Here is a tiny trained network, its code and every weight. The questions are about switching its units off for an input and a class, where a switched-off unit gives its printed mean instead of its output.

import numpy as np


def w(rows, s, z=0):
    codes = np.array(rows[::2]) - 128.0
    scale = np.full(codes.shape[1], s)
    scale[-1] = z or s
    return codes * scale


def norm(h):
    return h / np.sqrt((h * h).mean(-1, keepdims=True) + 1e-5)


def f(y):
    return y / 2 * (1 + np.tanh(0.7978845608 * (y + 0.044715 * y**3)))


def log_softmax(a):
    a = a - a.max(-1, keepdims=True)
    return a - np.log(np.exp(a).sum(-1, keepdims=True))


def net(x, mask):
    res = np.array(x, float).reshape(1, 7) / 4 @ E
    u = 0
    for l in range(3):
        y = f(norm(res) @ A[l][:, :-1].T + A[l][:, -1])
        res = res + np.where(mask[u : u + 12], y, B[l][:, -1]) @ B[l][:, :-1]
        u += 12
    return log_softmax(norm(res)[-1] @ U[:, :-1].T + U[:, -1])


A, B = {}, {}
E = w([
[127,131,96,222,139,117,124,56,188,106,121,98],'x0',
[158,84,118,151,101,178,114,98,117,150,211,118],'x1',
[123,128,130,126,127,128,122,127,131,128,129,123],'x2',
[136,157,203,84,191,95,138,32,125,153,157,147],'x3',
[113,127,131,126,129,125,115,133,135,130,131,125],'x4',
[147,2,175,140,152,77,103,123,96,148,78,76],'x5',
[42,153,129,175,86,107,188,101,40,174,128,80],'x6',
],0.0052)
A[0] = w([
[160,121,96,80,168,163,82,103,184,104,95,94,29],'0.n0',
[170,115,108,122,135,143,104,124,186,119,107,157,47],'0.n1',
[129,118,109,216,140,107,142,82,195,119,112,140,10],'0.n2',
[146,56,155,165,116,104,112,103,163,157,65,86,16],'0.n3',
[122,191,131,162,170,111,124,141,161,134,2,130,51],'0.n4',
[132,123,107,178,99,141,116,168,129,95,108,114,40],'0.n5',
[59,154,101,167,116,136,116,73,64,141,100,87,53],'0.n6',
[139,124,115,210,85,130,100,181,139,104,95,127,26],'0.n7',
[141,165,191,136,136,89,90,41,133,109,147,126,65],'0.n8',
[162,126,128,130,155,157,109,126,157,113,109,121,1],'0.n9',
[150,100,133,202,129,195,90,104,129,166,199,130,91],'0.n10',
[134,235,117,146,90,158,123,117,205,156,139,100,96],'0.n11',
],0.0076,0.0022)
B[0] = w([
[172,131,170,200,119,124,217,171,128,129,139,112,199],'0.n0',
[121,154,198,179,95,89,168,147,132,159,132,117,195],'0.n1',
[173,220,186,65,84,214,16,134,82,176,81,21,211],'0.n2',
[111,129,96,180,196,169,112,134,43,34,176,193,231],'0.n3',
[122,109,128,31,62,26,155,84,132,68,137,101,238],'0.n4',
[99,123,97,103,179,123,138,124,177,188,117,125,182],'0.n5',
[180,133,202,198,120,100,137,185,210,132,147,141,248],'0.n6',
[119,119,77,109,181,166,194,143,169,165,98,105,210],'0.n7',
[106,108,44,118,186,158,183,180,194,177,84,91,231],'0.n8',
[81,145,145,175,114,84,85,139,171,175,152,138,141],'0.n9',
[97,132,115,40,88,2,172,120,157,41,97,92,218],'0.n10',
[122,126,97,167,184,163,122,127,66,57,154,176,254],'0.n11',
],0.0086,0.0038)
A[1] = w([
[208,83,170,184,90,125,70,123,254,137,151,207,38],'1.n0',
[125,120,137,97,194,137,138,35,176,214,158,149,63],'1.n1',
[110,61,32,134,115,182,144,128,193,226,111,134,64],'1.n2',
[148,127,162,145,143,141,148,52,117,166,156,135,82],'1.n3',
[156,127,109,128,131,130,122,97,142,106,98,136,113],'1.n4',
[76,137,159,214,92,97,161,131,109,188,140,131,47],'1.n5',
[89,102,116,112,93,132,130,90,99,156,127,104,71],'1.n6',
[149,118,171,21,86,170,101,201,65,188,121,159,36],'1.n7',
[136,149,165,100,203,112,158,86,133,145,125,134,61],'1.n8',
[99,124,159,229,54,109,177,106,121,200,139,133,39],'1.n9',
[159,55,87,106,50,136,142,65,160,131,238,96,98],'1.n10',
[126,39,126,178,159,113,74,82,46,140,95,165,4],'1.n11',
],0.0072,0.002)
B[1] = w([
[175,166,186,142,112,92,165,175,125,152,139,136,207],'1.n0',
[99,122,88,111,138,144,173,166,112,143,94,89,183],'1.n1',
[98,129,122,69,178,142,176,119,143,174,122,102,253],'1.n2',
[93,160,70,125,163,90,109,149,162,129,100,110,104],'1.n3',
[58,103,166,120,73,119,97,143,115,210,167,149,134],'1.n4',
[215,135,144,107,122,119,127,161,159,139,142,138,201],'1.n5',
[170,153,100,167,133,99,99,135,177,71,78,148,83],'1.n6',
[130,164,128,177,126,153,91,64,145,123,122,2,236],'1.n7',
[110,85,76,150,62,171,132,201,135,133,115,128,225],'1.n8',
[174,148,189,119,134,123,147,179,150,140,138,133,204],'1.n9',
[82,159,125,90,120,62,122,118,115,89,29,143,139],'1.n10',
[142,95,156,104,174,167,107,104,134,59,200,157,204],'1.n11',
],0.0089,0.0021)
A[2] = w([
[98,140,78,182,135,188,91,83,68,103,179,254,39],'2.n0',
[194,135,159,166,111,84,88,189,165,174,151,177,31],'2.n1',
[95,97,76,116,154,160,156,126,169,206,101,150,63],'2.n2',
[141,114,108,146,171,172,148,111,127,191,190,98,108],'2.n3',
[178,137,125,164,131,138,57,99,224,128,95,124,182],'2.n4',
[142,130,167,198,105,106,166,145,172,158,148,149,90],'2.n5',
[86,30,130,201,150,123,66,110,52,123,107,183,43],'2.n6',
[145,171,143,178,89,165,5,26,131,183,86,57,2],'2.n7',
[98,69,31,138,127,138,117,146,170,213,83,117,42],'2.n8',
[56,207,99,167,147,143,105,75,108,137,154,200,47],'2.n9',
[150,166,85,140,89,160,146,124,120,117,129,172,117],'2.n10',
[87,88,116,82,24,23,92,93,123,105,79,169,76],'2.n11',
],0.0083,0.00096)
B[2] = w([
[216,72,135,126,216,177,67,90,172,105,191,138,226],'2.n0',
[119,162,141,221,135,110,174,148,106,171,136,135,244],'2.n1',
[83,42,138,122,137,164,128,121,117,158,69,116,244],'2.n2',
[122,167,106,93,108,98,109,142,135,70,73,151,203],'2.n3',
[102,130,144,109,94,124,132,156,25,163,142,138,165],'2.n4',
[153,120,168,137,106,113,120,149,55,158,134,191,251],'2.n5',
[230,116,126,124,155,162,87,92,200,179,193,152,186],'2.n6',
[93,178,108,128,52,186,2,114,67,158,116,99,225],'2.n7',
[68,125,109,119,146,189,163,116,131,168,112,224,253],'2.n8',
[190,43,134,122,138,136,92,140,138,116,160,155,187],'2.n9',
[148,38,182,136,175,81,94,80,143,174,103,54,164],'2.n10',
[100,160,99,108,73,35,140,40,175,91,164,158,213],'2.n11',
],0.0093,0.0037)
U = w([
[170,156,200,209,119,86,196,207,99,170,138,167,253],'0',
[202,41,113,127,225,174,70,85,164,72,196,153,192],'1',
[33,78,65,89,170,193,196,145,157,171,44,154,172],'2',
[98,195,111,120,66,175,20,100,72,125,108,53,21],'3',
[89,144,95,79,78,1,164,49,177,48,140,144,12],'4',
],0.0073,0.00058)

Each question gives the input, the list of numbers given to net, and the class t.
The units are the neurons (one row each of A and B). Each row of codes is followed by its name. A weight is (code - 128) times the scale printed after its matrix; where a second scale follows, it is the last column's (A, B and U).
mask holds one flag per neuron, layer by layer. A switched-off neuron (its flag False) gives its mean, the last column of its row in B, instead of its output. The means were averaged over made-up inputs and are rounded, as every weight is.
A unit's drop is (log p(t) with every unit on - log p(t) with that unit switched off) / (log p(t) with every unit on - log p(t) with every unit switched off).
The circuit of an input: a set's keep is (log p(t) with only the set's units on - log p(t) with every unit switched off) / (log p(t) with every unit on - log p(t) with every unit switched off). Starting from the 12 units with the biggest drops (on a tie, the unit counted first), units are removed one at a time, each time the one whose removal leaves the highest keep (on an exact tie, the one counted first), for as long as the keep stays at least 0.8.
circuit, biggest first: the units of the circuit, biggest drop first
most important unit: the unit with the biggest drop
k most important neurons: the k neurons with the biggest drops, biggest first
top k neurons in layer l: the k neurons of layer l with the biggest drops, biggest first
input [8,-7,8,-3,-4,-8,1], class 1: 3 most important neurons	(0.n11; 0.n10; 1.n7)
input [4,3,2,-1,-1,-2,3], class 3: circuit, biggest first	(0.n2)
input [4,-8,4,-2,8,-8,4], class 1: 4 most important neurons	(0.n11; 0.n10; 2.n0; 2.n9)
input [1,7,-1,2,5,-7,4], class 1: 3 most important neurons	(0.n11; 0.n4; 2.n0)
input [-6,6,-4,5,-3,-3,-8], class 0: 2 most important neurons	(0.n2; 0.n4)
input [5,-1,8,-8,-4,8,7], class 1: 4 most important neurons	(0.n3; 0.n8; 0.n1; 0.n0)
input [6,0,-4,-8,4,-8,7], class 1: 2 most important neurons	(0.n11; 0.n8)
input [8,-8,-3,6,-3,-4,-4], class 3: 2 most important neurons	(0.n2; 0.n10)
input [2,1,-6,-7,5,4,-7], class 0: 2 most important neurons	(0.n1; 0.n0)
input [3,7,-1,-5,8,4,1], class 4: 2 most important neurons	(0.n10; 0.n8)
input [7,4,5,7,-8,5,-4], class 2: 2 most important neurons	(0.n8; 1.n8)
input [-8,-7,-3,7,-8,-7,-3], class 3: circuit, biggest first	(1.n7; 0.n6)
input [-1,3,-3,-5,-4,6,3], class 1: top 2 neurons in layer 0	(0.n3; 0.n8)
input [2,5,5,-8,3,5,-1], class 2: most important unit	0.n7
input [-8,1,-1,8,0,5,1], class 2: 3 most important neurons	(1.n1; 0.n2; 0.n8)
input [-7,8,2,-2,-4,-6,-4], class 4: circuit, biggest first	(0.n10; 1.n10; 0.n3)
input [0,-4,-7,-2,8,-4,2], class 1: circuit, biggest first	(0.n11; 2.n0)
input [-7,-7,-1,-5,2,8,5], class 1: 3 most important neurons	(0.n2; 0.n10; 2.n6)
input [-6,-8,7,-2,-5,0,-7], class 4: top 3 neurons in layer 0	(0.n4; 0.n6; 0.n2)
input [-8,8,4,-4,1,-4,-6], class 3: top 2 neurons in layer 0	(0.n6; 0.n4)
input [-3,6,-2,-2,0,4,1], class 4: circuit, biggest first	(0.n10)
input [0,-4,-7,2,-2,3,3], class 4: top 2 neurons in layer 0	(0.n4; 0.n11)
input [2,-5,-5,-2,-2,-4,-5], class 0: top 4 neurons in layer 0	(0.n0; 0.n1; 0.n10; 0.n9)
input [8,-1,-5,7,-4,0,-4], class 3: top 3 neurons in layer 0	(0.n2; 0.n7; 0.n5)
